Below are the code and all the weights of a small trained network. Each question names an input and a target symbol and asks about switching units off, where a switched-off unit gives its printed mean instead of its output.

import numpy as np


def w(rows, s, z=0):
    codes = np.array(rows[::2]) - 128.0
    scale = np.full(codes.shape[1], s)
    scale[-1] = z or s
    return codes * scale


def norm(h):
    return h / np.sqrt((h * h).mean(-1, keepdims=True) + 1e-5)


def f(y):
    return np.maximum(y, 0)


def softmax(a):
    e = np.exp(a - a.max(-1, keepdims=True))
    return e / e.sum(-1, keepdims=True)


def log_softmax(a):
    a = a - a.max(-1, keepdims=True)
    return a - np.log(np.exp(a).sum(-1, keepdims=True))


def net(x, mask):
    ids = ['αβγεηθλμξπστφψω'.index(c) for c in x.split()]
    T = len(ids)
    res = E[ids] + P[:T]
    u = 0
    for l in range(3):
        q, k, v = (norm(res) @ M[l].T for M in (Q, K, V))
        z = softmax(np.where(np.tri(T) > 0, q @ k.T / 2**0.5, -1e9)) @ v
        res = res + np.where(mask[u], z, O[l][:, -1]) @ O[l][:, :-1]
        u += 1
        y = f(norm(res) @ A[l][:, :-1].T + A[l][:, -1])
        res = res + np.where(mask[u : u + 4], y, B[l][:, -1]) @ B[l][:, :-1]
        u += 4
    return log_softmax(norm(res)[-1] @ U[:, :-1].T + U[:, -1])


Q, K, V, O, A, B = {}, {}, {}, {}, {}, {}
E = w([
[145,124,176,118,116,57,141,172,126,117,121,110],'α',
[142,110,139,106,40,50,164,170,132,159,127,156],'β',
[4,112,130,185,112,126,160,79,138,88,152,166],'γ',
[174,203,209,88,114,65,127,147,113,151,156,175],'ε',
[149,108,240,98,101,130,65,177,54,108,115,164],'η',
[71,162,166,144,98,124,56,187,85,166,140,136],'θ',
[97,163,171,82,33,170,95,163,78,216,120,142],'λ',
[152,212,97,97,84,96,107,217,188,136,161,114],'μ',
[138,152,215,51,70,138,55,198,135,101,125,139],'ξ',
[158,144,83,194,176,126,84,102,145,210,19,206],'π',
[197,104,125,191,202,130,126,87,72,182,125,246],'σ',
[139,214,158,116,145,130,61,153,67,56,126,102],'τ',
[64,171,117,166,200,139,170,130,145,224,57,40],'φ',
[175,67,124,180,101,123,17,106,191,163,92,68],'ψ',
[120,107,79,149,194,122,139,98,43,201,227,85],'ω',
],0.0034)
P = w([
[176,102,81,30,114,2,108,161,89,128,90,161],'0',
[97,132,124,118,101,45,79,159,60,139,90,167],'1',
[82,148,141,156,105,80,80,156,65,136,100,161],'2',
[92,151,160,178,110,112,86,141,91,144,117,148],'3',
[93,159,183,195,122,135,88,125,116,139,140,139],'4',
[120,165,200,212,130,160,100,117,142,135,161,140],'5',
[122,176,207,229,129,182,105,102,153,133,170,137],'6',
[131,177,215,239,145,187,117,80,172,149,181,126],'7',
],0.002)
Q[0] = w([
[162,223,249,200,119,60,37,154,93,255,133,124],'0.h0',
[148,112,110,58,137,130,171,177,165,98,130,125],'0.h0',
],0.0059)
K[0] = w([
[71,61,74,191,169,158,140,2,170,120,126,135],'0.h0',
[180,189,113,104,137,178,64,175,98,180,79,120],'0.h0',
],0.0056)
V[0] = w([
[91,214,202,119,48,105,169,176,154,3,148,179],'0.h0',
[167,73,213,111,4,85,22,179,117,62,219,23],'0.h0',
],0.0022)
O[0] = w([
[22,42,96,90,220,142,168,125,234,59,145,182,254],'0.h0',
[230,4,150,74,228,78,33,132,159,202,151,50,60],'0.h0',
],0.0023,0.00043)
A[0] = w([
[165,118,96,64,114,157,116,146,108,163,111,106,1],'0.n0',
[167,124,129,140,153,216,138,90,158,166,141,92,79],'0.n1',
[252,193,105,167,75,147,101,142,13,202,66,75,78],'0.n2',
[109,130,138,98,128,231,132,126,161,76,134,155,40],'0.n3',
],0.0023,0.00098)
B[0] = w([
[90,152,107,84,137,99,80,101,120,105,135,153,135],'0.n0',
[137,136,128,205,144,183,144,158,99,87,92,117,137],'0.n1',
[146,138,116,125,41,142,211,1,108,79,184,83,251],'0.n2',
[119,103,71,121,73,95,128,67,119,130,187,92,143],'0.n3',
],0.0027,0.0024)
Q[1] = w([
[53,113,149,182,140,113,156,167,204,109,155,254],'1.h0',
[187,17,32,10,171,100,172,119,127,177,75,100],'1.h0',
],0.005)
K[1] = w([
[136,180,209,103,127,241,100,129,151,126,170,88],'1.h0',
[114,106,133,61,55,3,153,186,112,128,101,175],'1.h0',
],0.0049)
V[1] = w([
[153,185,128,137,201,106,123,126,93,3,151,71],'1.h0',
[109,135,58,197,207,143,179,99,93,183,144,96],'1.h0',
],0.0032)
O[1] = w([
[74,226,16,79,207,77,2,53,94,80,104,123,173],'1.h0',
[175,113,89,208,161,7,68,225,104,153,135,73,2],'1.h0',
],0.0028,0.00093)
A[1] = w([
[115,161,128,163,105,166,149,144,66,165,92,145,102],'1.n0',
[93,113,122,138,153,113,149,96,132,55,145,154,2],'1.n1',
[187,2,145,105,192,125,147,116,147,115,104,131,119],'1.n2',
[91,80,124,126,198,96,125,138,221,139,131,127,20],'1.n3',
],0.0042,0.00052)
B[1] = w([
[101,120,113,115,133,124,133,161,176,4,149,160,246],'1.n0',
[183,133,156,48,116,93,88,121,134,158,107,94,239],'1.n1',
[59,155,173,189,138,123,155,178,26,110,37,105,219],'1.n2',
[226,162,107,115,88,76,181,162,141,66,136,124,249],'1.n3',
],0.0035,0.002)
Q[2] = w([
[97,144,241,135,74,57,136,109,246,6,169,150],'2.h0',
[102,253,195,254,5,114,99,97,45,16,200,108],'2.h0',
],0.0047)
K[2] = w([
[166,174,151,173,152,198,116,144,153,145,158,129],'2.h0',
[150,113,85,254,174,158,138,103,140,156,132,110],'2.h0',
],0.0074)
V[2] = w([
[183,119,136,172,82,128,72,121,190,115,4,130],'2.h0',
[69,156,115,112,94,137,135,182,198,143,121,16],'2.h0',
],0.004)
O[2] = w([
[167,135,86,110,105,152,132,105,176,99,3,186,173],'2.h0',
[66,167,156,83,20,45,161,119,88,131,76,76,1],'2.h0',
],0.0046,0.002)
A[2] = w([
[173,196,149,75,4,180,137,15,89,102,75,148,56],'2.n0',
[130,91,171,73,226,136,167,119,186,128,182,182,7],'2.n1',
[97,104,182,130,246,87,61,188,122,241,163,122,57],'2.n2',
[126,62,119,18,115,145,142,143,211,190,29,184,164],'2.n3',
],0.0031,0.0017)
B[2] = w([
[111,62,60,130,146,135,135,75,123,216,64,64,252],'2.n0',
[144,156,192,63,114,111,173,122,104,208,54,118,188],'2.n1',
[117,123,4,209,79,87,111,137,190,186,90,129,190],'2.n2',
[167,151,86,166,159,193,123,127,144,116,237,77,230],'2.n3',
],0.0038,0.0027)
U = w([
[135,68,209,39,169,207,85,143,156,123,152,90,78],'α',
[152,151,167,86,163,61,164,112,173,251,131,190,74],'β',
[163,171,57,166,77,195,151,92,154,69,33,177,193],'γ',
[168,111,67,60,94,66,165,149,227,58,215,111,83],'ε',
[110,51,164,139,73,193,238,192,108,140,158,135,77],'η',
[197,82,109,124,105,139,94,46,136,188,53,22,212],'θ',
[115,147,175,116,182,56,173,196,91,70,22,72,238],'λ',
[77,89,152,51,95,221,153,105,131,200,169,88,113],'μ',
[122,10,171,167,240,188,85,186,112,167,93,173,66],'ξ',
[163,148,136,187,115,105,111,97,46,148,255,44,212],'π',
[51,212,115,127,51,104,195,112,74,148,82,48,8],'σ',
[82,182,76,53,201,122,11,87,118,111,116,165,153],'τ',
[197,152,115,184,183,211,134,141,138,47,189,211,43],'φ',
[81,87,53,211,137,92,44,212,138,187,140,102,151],'ψ',
[35,98,176,128,108,94,146,118,160,67,163,186,102],'ω',
],0.0075,0.0013)

Each question gives the input, a string of symbols that net reads in full, and the target symbol t.
The units are the heads (2 rows each of Q, K, V and O) and the neurons (one row each of A and B). Each row of codes is followed by its name. A weight is (code - 128) times the scale printed after its matrix; where a second scale follows, it is the last column's (O, A, B and U).
mask holds one flag per unit, layer by layer, with each layer's heads first. A switched-off unit (its flag False) gives its mean, the last column of its rows in O or B, instead of its output. The means were averaged over made-up inputs and are rounded, as every weight is.
A unit's drop is (log p(t) with every unit on - log p(t) with that unit switched off) / (log p(t) with every unit on - log p(t) with every unit switched off).
The circuit of an input: a set's keep is (log p(t) with only the set's units on - log p(t) with every unit switched off) / (log p(t) with every unit on - log p(t) with every unit switched off). Starting from the 12 units with the biggest drops (on a tie, the unit counted first), units are removed one at a time, each time the one whose removal leaves the highest keep (on an exact tie, the one counted first), for as long as the keep stays at least 0.8.
circuit, biggest first: the units of the circuit, biggest drop first
k most important neurons: the k neurons with the biggest drops, biggest first
k most important neurons of layer l: the k neurons of layer l with the biggest drops, biggest first
drop when u is switched off: that unit's drop, to one decimal
input ψ α ε ε α γ ε α, target β: 2 most important neurons of layer 2 : (2.n1, 2.n3)
input α θ α τ γ α, target τ: circuit, biggest first : (1.h0)
input μ ω ε π τ γ π α, target φ: 2 most important neurons : (2.n3, 2.n0)
input β γ α π, target φ: 2 most important neurons : (2.n3, 2.n0)
input ε ξ α η, target ξ: 3 most important neurons : (1.n2, 2.n2, 0.n2)
input ξ π ω γ ψ α ξ γ, target θ: circuit, biggest first : (2.n0, 2.h0, 1.n1)
input ψ ψ ψ ε ξ α, target θ: circuit, biggest first : (0.h0, 2.h0)
input μ ω σ, target φ: circuit, biggest first : (0.h0, 2.h0, 1.n0)
input ε γ α ξ, target μ: circuit, biggest first : (1.h0, 2.n0, 2.h0)
input α β α β ε α, target λ: circuit, biggest first : (0.h0, 1.n2)
input ε ψ μ μ ε α α τ, target θ: circuit, biggest first : (0.h0, 2.h0)
input π γ α α π α τ ω, target ψ: circuit, biggest first : (1.h0, 2.n2, 0.n2)
input β γ λ α γ γ α α, target ε: circuit, biggest first : (0.h0, 1.n2)
input α α ω ε ε α τ γ, target τ: circuit, biggest first : (1.h0)
input σ ε ε ω γ, target ψ: 2 most important neurons of layer 2 : (2.n2, 2.n3)
input η ψ τ σ γ γ, target φ: 2 most important neurons : (2.n0, 1.n3)
input ε α ε α γ, target β: 2 most important neurons : (1.n1, 2.n1)
input γ α α, target ε: 3 most important neurons : (1.n1, 1.n2, 2.n3)
input α α π θ β θ γ μ, target σ: circuit, biggest first : (2.h0, 1.n0)
input α θ α γ ω π, target ψ: circuit, biggest first : (1.h0)
input τ α α α η ε, target β: 2 most important neurons : (2.n1, 2.n2)
input α ε α μ α, target λ: 3 most important neurons : (1.n2, 1.n3, 0.n2)
input ω σ γ ψ α π α, target φ: 2 most important neurons of layer 2 : (2.n3, 2.n0)
input θ α ω γ ω α, target ψ: 2 most important neurons : (2.n2, 0.n2)
input ε π α α ξ σ α φ, target σ: 2 most important neurons of layer 1 : (1.n0, 1.n2)
input α ω γ, target ψ: drop when 2.n0 is switched off : 0.0
input ω ε ω ε ξ, target π: drop when 0.n2 is switched off : 0.1
input λ ε α φ α ξ ε τ, target σ: circuit, biggest first : (2.h0)
